Here is a tiny trained network, its code and every weight. The questions are about switching its units off for an input and a class, where a switched-off unit gives its printed mean instead of its output.

import numpy as np


def w(rows, s, z=0):
    codes = np.array(rows[::2]) - 128.0
    scale = np.full(codes.shape[1], s)
    scale[-1] = z or s
    return codes * scale


def norm(h):
    return h / np.sqrt((h * h).mean(-1, keepdims=True) + 1e-5)


def f(y):
    return y / 2 * (1 + np.tanh(0.7978845608 * (y + 0.044715 * y**3)))


def log_softmax(a):
    a = a - a.max(-1, keepdims=True)
    return a - np.log(np.exp(a).sum(-1, keepdims=True))


def net(x, mask):
    res = np.array(x, float).reshape(1, 7) / 4 @ E
    u = 0
    for l in range(4):
        y = f(norm(res) @ A[l][:, :-1].T + A[l][:, -1])
        res = res + np.where(mask[u : u + 8], y, B[l][:, -1]) @ B[l][:, :-1]
        u += 8
    return log_softmax(norm(res)[-1] @ U[:, :-1].T + U[:, -1])


A, B = {}, {}
E = w([
[219,178,152,121,255,60,118,70,182,72,113],'x0',
[88,93,232,187,147,161,107,51,24,21,180],'x1',
[72,135,44,247,184,150,203,180,218,61,202],'x2',
[81,6,215,140,170,67,172,96,185,234,148],'x3',
[111,206,162,79,150,110,155,159,94,170,227],'x4',
[158,131,190,170,111,165,24,202,182,148,165],'x5',
[79,69,105,58,87,17,62,180,134,28,152],'x6',
],0.00057)
A[0] = w([
[137,129,128,142,131,114,134,140,111,125,129,114],'0.n1',
[38,116,113,79,94,17,62,151,146,50,131,92],'0.n2',
[122,206,173,61,121,114,158,165,116,150,252,148],'0.n3',
[143,210,168,208,114,191,172,46,142,200,93,99],'0.n4',
[108,102,123,172,67,139,180,187,84,156,96,28],'0.n5',
[165,207,61,78,131,182,89,158,83,56,71,107],'0.n6',
[100,147,129,145,131,102,103,161,108,77,131,2],'0.n7',
[137,214,158,219,110,197,181,53,138,192,86,89],'0.n8',
],0.0021,0.0022)
B[0] = w([
[130,127,137,129,124,138,132,113,142,135,121,108],'0.n1',
[249,23,107,89,189,214,171,201,77,155,225,209],'0.n2',
[75,99,45,173,187,74,52,156,62,156,117,225],'0.n3',
[158,44,105,65,143,111,107,200,99,90,174,172],'0.n4',
[110,114,71,90,111,187,100,49,180,142,149,25],'0.n5',
[169,104,145,173,72,62,155,97,137,177,179,247],'0.n6',
[194,97,87,125,132,216,168,70,177,168,84,2],'0.n7',
[162,36,97,76,154,120,105,203,109,101,181,162],'0.n8',
],0.0018,0.00071)
A[1] = w([
[126,117,47,177,173,165,158,125,168,117,183,87],'1.n1',
[69,56,176,118,184,100,140,104,168,180,118,62],'1.n2',
[52,89,125,133,24,184,172,189,88,158,123,77],'1.n3',
[191,15,106,173,73,186,113,66,211,69,5,107],'1.n4',
[61,51,182,108,177,100,121,124,164,180,124,77],'1.n5',
[152,141,132,133,159,182,144,102,145,137,135,5],'1.n6',
[185,169,141,166,184,242,178,103,93,219,114,85],'1.n7',
[100,143,218,155,102,163,96,98,134,79,216,114],'1.n8',
],0.0024,0.0023)
B[1] = w([
[78,141,192,82,92,105,135,179,135,81,111,150],'1.n1',
[190,163,109,165,52,84,157,121,98,124,184,117],'1.n2',
[148,111,89,91,137,182,78,34,183,138,188,162],'1.n3',
[69,206,118,96,197,55,100,194,26,203,246,178],'1.n4',
[202,156,100,187,66,95,153,123,102,126,182,141],'1.n5',
[160,155,71,48,99,47,153,118,156,89,114,2],'1.n6',
[127,48,85,16,76,2,91,191,123,12,174,62],'1.n7',
[155,90,112,153,162,180,144,116,130,125,25,153],'1.n8',
],0.0021,0.00096)
A[2] = w([
[145,133,188,73,96,102,97,88,100,127,76,4],'2.n1',
[197,178,191,111,228,80,155,131,182,86,90,66],'2.n2',
[81,154,101,71,124,79,189,104,81,128,150,51],'2.n3',
[61,106,62,36,102,55,254,13,76,61,113,68],'2.n4',
[215,126,153,45,138,113,98,104,86,178,81,69],'2.n5',
[158,227,55,105,109,190,71,152,88,45,94,91],'2.n6',
[172,228,57,114,96,195,74,145,87,44,92,93],'2.n7',
[153,105,182,102,129,112,92,83,82,102,166,6],'2.n8',
],0.0021,0.002)
B[2] = w([
[94,151,161,91,130,110,168,174,159,93,114,2],'2.n1',
[113,114,96,89,86,189,93,68,130,127,164,185],'2.n2',
[142,124,133,193,145,150,54,195,138,167,164,41],'2.n3',
[251,130,141,222,163,243,77,216,184,224,52,80],'2.n4',
[64,145,157,143,115,134,182,177,138,48,128,167],'2.n5',
[126,49,193,173,132,45,185,101,153,226,190,147],'2.n6',
[124,39,199,174,131,49,188,94,154,221,188,146],'2.n7',
[94,132,133,107,132,104,167,182,195,116,108,33],'2.n8',
],0.0019,0.00062)
A[3] = w([
[194,4,101,67,139,113,117,198,130,80,189,10],'3.n1',
[179,93,151,199,63,52,186,72,155,170,181,52],'3.n2',
[61,140,83,179,134,142,190,159,199,46,153,53],'3.n3',
[165,123,179,34,72,121,95,96,60,170,68,148],'3.n4',
[129,167,57,56,85,74,113,183,232,189,105,60],'3.n5',
[216,190,149,106,217,73,108,68,186,66,130,110],'3.n6',
[109,110,63,194,161,183,139,120,153,117,174,216],'3.n7',
[186,126,180,199,108,167,10,203,181,140,121,183],'3.n8',
],0.0026,0.0014)
B[3] = w([
[201,86,102,77,157,186,218,168,59,63,203,132],'3.n1',
[156,68,219,152,69,93,188,102,111,156,183,149],'3.n2',
[111,175,211,38,75,67,155,173,116,113,85,129],'3.n3',
[94,161,136,89,114,88,181,191,232,49,131,219],'3.n4',
[109,56,245,213,188,205,105,32,23,5,89,157],'3.n5',
[58,68,78,96,18,214,109,136,135,197,151,190],'3.n6',
[152,148,159,52,93,87,117,132,177,120,91,247],'3.n7',
[177,166,35,129,148,136,247,113,141,189,61,209],'3.n8',
],0.0024,0.0015)
U = w([
[18,240,253,6,40,6,222,245,253,2,25,162],'0',
[214,19,245,252,9,5,250,37,127,249,253,138],'1',
[80,23,238,246,251,253,61,3,12,1,15,131],'2',
[255,6,11,4,197,206,217,253,55,38,254,119],'3',
[2,73,9,21,2,253,6,2,226,240,182,125],'4',
[219,216,25,227,209,171,198,158,205,237,18,198],'5',
[19,249,85,160,248,9,10,206,11,233,216,100],'6',
[248,234,10,155,153,39,38,9,247,10,208,3],'7',
],0.0044,0.0045)

Each question gives the input, the list of numbers given to net, and the class t.
The units are the neurons (one row each of A and B). Each row of codes is followed by its name. A weight is (code - 128) times the scale printed after its matrix; where a second scale follows, it is the last column's (A, B and U).
mask holds one flag per neuron, layer by layer. A switched-off neuron (its flag False) gives its mean, the last column of its row in B, instead of its output. The means were averaged over made-up inputs and are rounded, as every weight is.
A unit's drop is (log p(t) with every unit on - log p(t) with that unit switched off) / (log p(t) with every unit on - log p(t) with every unit switched off).
The circuit of an input: a set's keep is (log p(t) with only the set's units on - log p(t) with every unit switched off) / (log p(t) with every unit on - log p(t) with every unit switched off). Starting from the 12 units with the biggest drops (on a tie, the unit counted first), units are removed one at a time, each time the one whose removal leaves the highest keep (on an exact tie, the one counted first), for as long as the keep stays at least 0.8.
circuit, biggest first: the units of the circuit, biggest drop first
most important unit: the unit with the biggest drop
k most important neurons: the k neurons with the biggest drops, biggest first
top k neurons in layer l: the k neurons of layer l with the biggest drops, biggest first
input [-2,-3,-5,2,6,-4,-5], class 6: most important unit -> 0.n2
input [-4,0,4,-6,-2,8,7], class 5: top 4 neurons in layer 1 -> 1.n7, 1.n2, 1.n5, 1.n8
input [4,5,-3,-6,0,5,0], class 1: circuit, biggest first -> 2.n7, 2.n6
input [7,-8,-2,-4,-1,8,-8], class 2: circuit, biggest first -> 3.n5, 1.n7
input [4,1,-6,1,-6,-5,-3], class 0: 2 most important neurons -> 3.n4, 0.n3
input [6,-6,7,7,3,6,-8], class 3: circuit, biggest first -> 1.n7, 0.n4, 3.n1
input [-4,0,6,-8,8,-2,-2], class 1: 4 most important neurons -> 2.n6, 2.n7, 1.n4, 3.n2
input [0,-4,3,-4,-2,3,-3], class 1: circuit, biggest first -> 2.n6, 2.n7
input [-8,3,0,5,6,-4,-4], class 4: top 2 neurons in layer 1 -> 1.n3, 1.n4
input [1,-1,4,2,1,-4,-7], class 3: 2 most important neurons -> 0.n8, 3.n1
input [-5,-7,6,-3,2,6,0], class 2: circuit, biggest first -> 3.n5, 3.n4
input [4,-5,5,7,2,3,5], class 1: circuit, biggest first -> 1.n5, 3.n2
input [-7,-4,8,-3,1,-3,-5], class 0: 2 most important neurons -> 3.n3, 0.n2
input [-6,-4,0,2,4,0,-5], class 4: top 2 neurons in layer 0 -> 0.n2, 0.n5
input [1,-3,6,-4,6,-5,0], class 0: circuit, biggest first -> 3.n3
input [6,0,-4,-8,-8,7,1], class 1: 3 most important neurons -> 2.n7, 2.n6, 3.n2
input [-8,7,7,-2,2,-7,-6], class 4: 2 most important neurons -> 1.n3, 3.n5
input [6,7,2,3,-4,8,6], class 5: 4 most important neurons -> 3.n8, 3.n5, 1.n8, 1.n7
input [7,4,1,7,-7,-3,4], class 1: 3 most important neurons -> 1.n2, 1.n5, 3.n2
input [-4,-5,-2,1,-6,-7,1], class 5: circuit, biggest first -> 2.n4
input [-7,4,0,0,-6,-2,3], class 4: 2 most important neurons -> 1.n3, 3.n5
input [7,2,4,-6,0,-7,-5], class 4: 2 most important neurons -> 3.n6, 0.n2
input [0,-2,-7,0,6,-7,-6], class 0: 3 most important neurons -> 3.n4, 0.n2, 1.n4
input [-4,1,-6,5,-2,6,7], class 3: circuit, biggest first -> 0.n2, 3.n1
input [7,-6,-6,1,-5,0,2], class 4: 3 most important neurons -> 3.n6, 1.n1, 3.n3
input [5,-5,4,-3,-2,0,3], class 2: 3 most important neurons -> 3.n5, 1.n1, 1.n3
input [-8,-6,-8,-5,-8,-3,-2], class 0: circuit, biggest first -> 3.n4
